Here is a tiny trained network, its code and every weight. The questions are about switching its units off for an input and a class, where a switched-off unit gives its printed mean instead of its output.

import numpy as np


def w(rows, s, z=0):
    codes = np.array(rows[::2]) - 128.0
    scale = np.full(codes.shape[1], s)
    scale[-1] = z or s
    return codes * scale


def norm(h):
    return h / np.sqrt((h * h).mean(-1, keepdims=True) + 1e-5)


def f(y):
    return y / 2 * (1 + np.tanh(0.7978845608 * (y + 0.044715 * y**3)))


def log_softmax(a):
    a = a - a.max(-1, keepdims=True)
    return a - np.log(np.exp(a).sum(-1, keepdims=True))


def net(x, mask):
    res = np.array(x, float).reshape(1, 6) / 4 @ E
    u = 0
    for l in range(4):
        y = f(norm(res) @ A[l][:, :-1].T + A[l][:, -1])
        res = res + np.where(mask[u : u + 8], y, B[l][:, -1]) @ B[l][:, :-1]
        u += 8
    return log_softmax(norm(res)[-1] @ U[:, :-1].T + U[:, -1])


A, B = {}, {}
E = w([
[150,66,185,102,186],'x0',
[230,237,202,143,139],'x1',
[166,3,149,151,140],'x2',
[213,70,183,224,56],'x3',
[77,163,171,247,158],'x4',
[145,152,39,200,170],'x5',
],0.0048)
A[0] = w([
[97,165,140,139,194,76],'L0N0',
[190,58,94,158,166,50],'L0N1',
[37,193,241,131,69,59],'L0N2',
[15,164,140,223,204,44],'L0N3',
[117,79,107,62,190,99],'L0N4',
[34,134,103,254,58,157],'L0N5',
[112,133,146,137,161,248],'L0N6',
[63,175,103,73,102,163],'L0N7',
],0.0083,0.0016)
B[0] = w([
[152,67,108,143,131,146],'L0N0',
[65,184,131,98,26,177],'L0N1',
[240,163,123,29,99,193],'L0N2',
[167,214,97,200,189,220],'L0N3',
[102,180,145,120,166,183],'L0N4',
[128,79,92,171,250,254],'L0N5',
[152,147,152,140,158,157],'L0N6',
[166,107,92,80,155,198],'L0N7',
],0.012,0.0042)
A[1] = w([
[156,98,44,205,126,29],'L1N0',
[87,168,51,34,107,140],'L1N1',
[108,126,114,68,105,2],'L1N2',
[188,48,173,155,10,188],'L1N3',
[137,2,68,188,132,114],'L1N4',
[103,166,79,194,167,94],'L1N5',
[79,95,64,60,69,24],'L1N6',
[69,75,173,128,111,173],'L1N7',
],0.0075,0.0013)
B[1] = w([
[181,214,146,144,212,198],'L1N0',
[113,67,98,42,233,252],'L1N1',
[110,148,73,120,155,146],'L1N2',
[246,213,86,254,51,248],'L1N3',
[160,149,121,245,142,202],'L1N4',
[246,81,81,168,179,226],'L1N5',
[141,51,33,135,124,188],'L1N6',
[41,141,142,184,81,143],'L1N7',
],0.0067,0.0031)
A[2] = w([
[50,114,36,83,57,16],'L2N0',
[222,74,69,47,135,25],'L2N1',
[161,138,115,2,78,160],'L2N2',
[72,226,88,99,158,46],'L2N3',
[5,95,86,205,101,16],'L2N4',
[133,43,141,118,125,23],'L2N5',
[233,193,236,59,109,246],'L2N6',
[30,95,242,113,156,35],'L2N7',
],0.0079,0.0012)
B[2] = w([
[97,28,24,173,113,161],'L2N0',
[10,170,114,61,30,216],'L2N1',
[96,209,154,112,215,218],'L2N2',
[153,40,87,167,193,154],'L2N3',
[203,165,218,127,41,149],'L2N4',
[143,225,120,137,112,115],'L2N5',
[90,81,130,188,1,254],'L2N6',
[49,228,187,131,153,121],'L2N7',
],0.0088,0.005)
A[3] = w([
[76,129,159,148,121,1],'L3N0',
[136,68,197,121,167,180],'L3N1',
[210,80,101,23,194,53],'L3N2',
[123,38,187,128,139,181],'L3N3',
[196,60,181,173,76,132],'L3N4',
[148,123,76,78,99,203],'L3N5',
[92,91,119,177,161,63],'L3N6',
[11,104,178,144,155,168],'L3N7',
],0.011,0.0015)
B[3] = w([
[80,138,134,121,120,115],'L3N0',
[121,192,134,156,78,127],'L3N1',
[5,34,29,149,57,235],'L3N2',
[128,219,145,168,131,121],'L3N3',
[184,125,29,167,24,253],'L3N4',
[107,142,112,70,203,202],'L3N5',
[176,141,192,122,118,168],'L3N6',
[72,110,208,231,109,160],'L3N7',
],0.011,0.0044)
U = w([
[166,103,201,67,151,2],'0',
[52,95,77,45,176,181],'1',
[202,142,118,179,234,173],'2',
[60,143,253,124,133,89],'3',
[116,154,183,12,77,85],'4',
[200,146,140,153,35,187],'5',
],0.012,0.0053)

Each question gives the input, the list of numbers given to net, and the class t.
The units are the neurons (one row each of A and B). Each row of codes is followed by its name. A weight is (code - 128) times the scale printed after its matrix; where a second scale follows, it is the last column's (A, B and U).
mask holds one flag per neuron, layer by layer. A switched-off neuron (its flag False) gives its mean, the last column of its row in B, instead of its output. The means were averaged over made-up inputs and are rounded, as every weight is.
A unit's drop is (log p(t) with every unit on - log p(t) with that unit switched off) / (log p(t) with every unit on - log p(t) with every unit switched off).
The circuit of an input: a set's keep is (log p(t) with only the set's units on - log p(t) with every unit switched off) / (log p(t) with every unit on - log p(t) with every unit switched off). Starting from the 12 units with the biggest drops (on a tie, the unit counted first), units are removed one at a time, each time the one whose removal leaves the highest keep (on an exact tie, the one counted first), for as long as the keep stays at least 0.8.
circuit, biggest first: the units of the circuit, biggest drop first
top k neurons: the k neurons with the biggest drops, biggest first
top k neurons in layer l: the k neurons of layer l with the biggest drops, biggest first
drop when u is switched off: that unit's drop, to one decimal
input [-7,0,-2,2,-3,2], class 2: top 3 neurons -> (L0N2 L1N4 L0N5)
input [7,-1,8,4,6,5], class 5: circuit, biggest first -> (L0N1)
input [-8,0,3,6,-3,5], class 2: top 2 neurons -> (L0N5 L1N0)
input [5,-4,1,4,-1,3], class 5: top 2 neurons -> (L2N4 L0N2)
input [8,-8,6,3,-6,3], class 5: top 2 neurons in layer 1 -> (L1N7 L1N3)
input [8,-8,-2,0,-1,-1], class 3: top 2 neurons in layer 0 -> (L0N2 L0N4)
input [5,-3,4,-5,6,-7], class 3: top 2 neurons -> (L1N3 L2N7)
input [8,7,-3,-5,0,-4], class 4: top 2 neurons -> (L0N2 L0N5)
input [5,-5,6,0,5,-8], class 3: top 2 neurons -> (L2N7 L0N4)
input [3,3,7,-2,-4,-7], class 3: top 2 neurons -> (L0N4 L2N7)
input [7,-6,6,0,-2,-4], class 3: top 2 neurons -> (L0N4 L2N7)
input [-1,-4,-1,2,1,-2], class 2: top 3 neurons -> (L1N4 L0N5 L1N1)
input [1,5,-5,-2,0,-8], class 4: top 3 neurons -> (L0N2 L2N6 L0N5)
input [-4,-5,0,6,4,-4], class 2: circuit, biggest first -> (L0N5)
input [-8,4,-4,4,-6,-5], class 4: top 2 neurons in layer 2 -> (L2N2 L2N1)
input [3,0,-5,2,-1,-4], class 4: top 2 neurons -> (L0N2 L2N6)
input [-8,5,-7,4,-7,2], class 4: top 2 neurons in layer 2 -> (L2N1 L2N6)
input [1,-4,5,-4,4,-8], class 3: drop when L3N7 is switched off -> 0.1
input [-1,2,2,-1,-5,5], class 1: drop when L1N3 is switched off -> 0.0
input [8,4,1,1,1,-2], class 5: circuit, biggest first -> (L0N5)
input [-7,-4,6,5,8,-3], class 2: drop when L0N5 is switched off -> 0.4
